Look-ups in named tables: a row name and a column name give one cell, copied from the table.

pofa =
|  | famuk | zipeb | deri | nimegum | bobakup | dume | sov | navek | baki | kamen |
|---|---|---|---|---|---|---|---|---|---|---|
| dudozal | 335 | -519 | 71 | -56 | 180 | 241 | -129 | -92 | 83 | -28 |
| vobo | -195 | 406 | 376 | 186 | 56 | 950 | 155 | -212 | 469 | -80 |
| kob | -375 | 220 | 858 | -83 | 327 | 79 | -267 | -299 | -214 | -16 |

kob, zipeb -> 220
dudozal, zipeb -> -519
kob, famuk -> -375
kob, dume -> 79
dudozal, bobakup -> 180
dudozal, nimegum -> -56
kob, nimegum -> -83
vobo, navek -> -212
vobo, sov -> 155
Which row has the largest baki? vobo

som =
	kemuf	kif	nol	nebut
visal	68	117	92	129
rugel	51	99	51	111
nid	127	69	165	210
rar	71	75	91	174

nol of rar: 91
kif of rugel: 99
nol of rugel: 51
kemuf of visal: 68
kif of nid: 69
nebut of rar: 174
nebut of visal: 129
nol of nid: 165
kif of rar: 75
kif of visal: 117

tosoz:
cols = gese, kek, tiribim, galog
mabib: [832, 445, 722, 355]
sep: [362, 123, 273, 664]
vol: [818, 427, 704, 361]
fosu: [674, 312, 564, 440]
zezu: [790, 404, 676, 374]

What is the galog of vol in tosoz?
361
What is the gese of fosu in tosoz?
674
What is the gese of zezu in tosoz?
790
What is the gese of vol in tosoz?
818
What is the kek of sep in tosoz?
123
What is the kek of vol in tosoz?
427
What is the kek of zezu in tosoz?
404
What is the tiribim of zezu in tosoz?
676
Row with the largest kek: mabib

febup:
cols = dobov, vun, lunipep, vuvun, folavab
mitez: [-1433, -2996, -1325, -925, 3841]
sur: [-919, -845, -1183, -1953, 4603]
detogat: [9920, 2141, -5884, 4459, 5662]
nak: [-4630, -1292, 279, -3545, 4445]
gerima: [-2163, -1153, -1808, -3191, 4494]
girebuz: [-913, -3387, -1435, 58, 3702]
vus: [-2921, -2920, -1797, -739, 3868]
kudakez: [88, -4933, -389, 181, 3154]
gonu: [-7639, -6730, -2963, -2031, 2517]

What is the vun of girebuz in febup? -3387
What is the vuvun of nak in febup? -3545
What is the vuvun of gerima in febup? -3191
What is the dobov of kudakez in febup? 88
What is the lunipep of vus in febup? -1797
What is the vun of gonu in febup? -6730
What is the lunipep of kudakez in febup? -389
What is the lunipep of sur in febup? -1183
What is the folavab of sur in febup? 4603
What is the folavab of gonu in febup? 2517
What is the vun of sur in febup? -845
What is the lunipep of girebuz in febup? -1435
What is the vuvun of vus in febup? -739
What is the vuvun of gonu in febup? -2031
What is the dobov of gonu in febup? -7639
Which row has the largest dobov? detogat

viban.csv
,tid,bonazo,rika,talu,vep,vago,gug,guvi,zat,megi
veki,-741,-3697,-1274,-277,499,1434,-4499,2860,47,-2095
foto,-1835,-3780,979,-1987,1915,4114,1091,265,1285,-1210
pob,-750,-2384,-1870,-707,-313,-1417,-5366,544,-1861,-3248
batu,47,3421,-636,-681,-1464,-4100,974,-2712,-3345,-823
vunuz,178,-2130,218,216,-436,-1257,-2145,-5854,2463,184
muregi,-13,309,-1418,524,-337,499,-1639,6185,-1793,-633
bagapad,-521,-3171,-1382,-410,-323,-1442,-5422,-2048,-194,-2549

batu, rika: -636
foto, talu: -1987
vunuz, tid: 178
muregi, vago: 499
batu, tid: 47
vunuz, guvi: -5854
foto, vep: 1915
vunuz, zat: 2463
Row with the largest tid: vunuz

Table fikeva
,gepulu,kozosat,kub,fafikop
zelari,-1.678,0.407,0.369,2.135
disad,-2.086,0.320,1.511,0.547
ladu,-0.337,-0.267,-0.852,-1.124
leko,-0.642,-0.522,-0.887,-0.774
pidu,9.228,-3.980,-8.208,-3.996
rof,-0.710,-0.354,-0.709,-0.866
rin,5.660,-2.665,-4.656,-2.230
gidi,2.785,-1.983,-4.066,-1.278
feno,-4.384,-0.557,1.561,3.971

kub of pidu = -8.208
kub of zelari = 0.369
fafikop of pidu = -3.996
kub of leko = -0.887
kub of rin = -4.656
kozosat of gidi = -1.983

tikal =
cols = ger, kul
temodul: [130, 91]
gog: [139, 139]
nerob: [127, 94]
romo: [44, 126]
pasimul: [126, 78]
tofuv: [136, 139]
ros: [145, 162]
ver: [123, 87]
zer: [113, 221]
voboge: [113, 78]

tofuv, kul: 139
zer, kul: 221
ver, ger: 123
ver, kul: 87
pasimul, ger: 126
temodul, kul: 91
ros, ger: 145
ros, kul: 162
voboge, ger: 113
gog, kul: 139
nerob, ger: 127
gog, ger: 139
voboge, kul: 78
tofuv, ger: 136
pasimul, kul: 78
romo, ger: 44
temodul, ger: 130
romo, kul: 126
nerob, kul: 94
zer, ger: 113
Row with the largest kul: zer

tota:
|  | lam | kel |
|---|---|---|
| dalor | -0.25 | 0.53 |
| kofedom | -0.43 | 0.41 |
| bav | -0.41 | 0.33 |
| bebu | -0.61 | 0.32 |
| leka | 0.22 | 0.57 |
| gofe | 0.89 | 0.93 |
| vigok | -0.94 | -0.04 |

kel of dalor = 0.53
kel of gofe = 0.93
kel of bav = 0.33
kel of leka = 0.57
lam of dalor = -0.25
lam of bav = -0.41
lam of gofe = 0.89
lam of vigok = -0.94
kel of vigok = -0.04
lam of bebu = -0.61
kel of bebu = 0.32
lam of kofedom = -0.43
lam of leka = 0.22
kel of kofedom = 0.41
Which row has the largest kel? gofe

muk:
|  | deket | fofa | rinekur | veberep | der | pon | mavure | seful | zude | lozit |
|---|---|---|---|---|---|---|---|---|---|---|
| pokaro | 66 | 83 | 110 | 185 | 165 | 96 | 149 | 180 | 45 | 48 |
| luz | 215 | 70 | 95 | 54 | 111 | 122 | 48 | 124 | 181 | 151 |
| pim | 96 | 212 | 120 | 163 | 119 | 215 | 176 | 228 | 19 | 32 |
| rebil | 227 | 103 | 213 | 119 | 64 | 199 | 50 | 159 | 173 | 219 |
| vevide | 67 | 203 | 125 | 83 | 37 | 210 | 226 | 106 | 135 | 107 |
| difiv | 228 | 115 | 127 | 212 | 29 | 164 | 163 | 130 | 26 | 155 |

What is the veberep of luz in muk? 54
What is the seful of rebil in muk? 159
What is the seful of pokaro in muk? 180
What is the der of rebil in muk? 64
What is the rinekur of rebil in muk? 213
What is the lozit of vevide in muk? 107
What is the rinekur of pim in muk? 120
What is the deket of luz in muk? 215
What is the der of difiv in muk? 29
What is the seful of vevide in muk? 106
What is the zude of rebil in muk? 173
What is the veberep of vevide in muk? 83
What is the zude of pim in muk? 19
What is the mavure of rebil in muk? 50
Row with the largest pon: pim

Table para
|  | lazura | zufu | natu | pogade | gav | runubin | por |
|---|---|---|---|---|---|---|---|
| kozif | 137 | 122 | 95 | 138 | 149 | 156 | 133 |
| ras | 123 | 161 | 250 | 122 | 88 | 54 | 116 |
| midede | 138 | 131 | 117 | 126 | 112 | 119 | 146 |
| zifunu | 134 | 128 | 115 | 129 | 135 | 143 | 131 |
| kuguki | 137 | 117 | 83 | 135 | 157 | 160 | 135 |
| noge | 132 | 128 | 129 | 133 | 137 | 133 | 134 |
| beg | 133 | 130 | 132 | 129 | 133 | 134 | 127 |
| nikebo | 137 | 134 | 126 | 133 | 122 | 125 | 138 |
| dazasun | 128 | 131 | 139 | 129 | 140 | 142 | 123 |
| geg | 125 | 153 | 213 | 126 | 99 | 78 | 119 |

runubin of midede is 119
gav of ras is 88
natu of kozif is 95
gav of kuguki is 157
natu of noge is 129
lazura of zifunu is 134
por of kuguki is 135

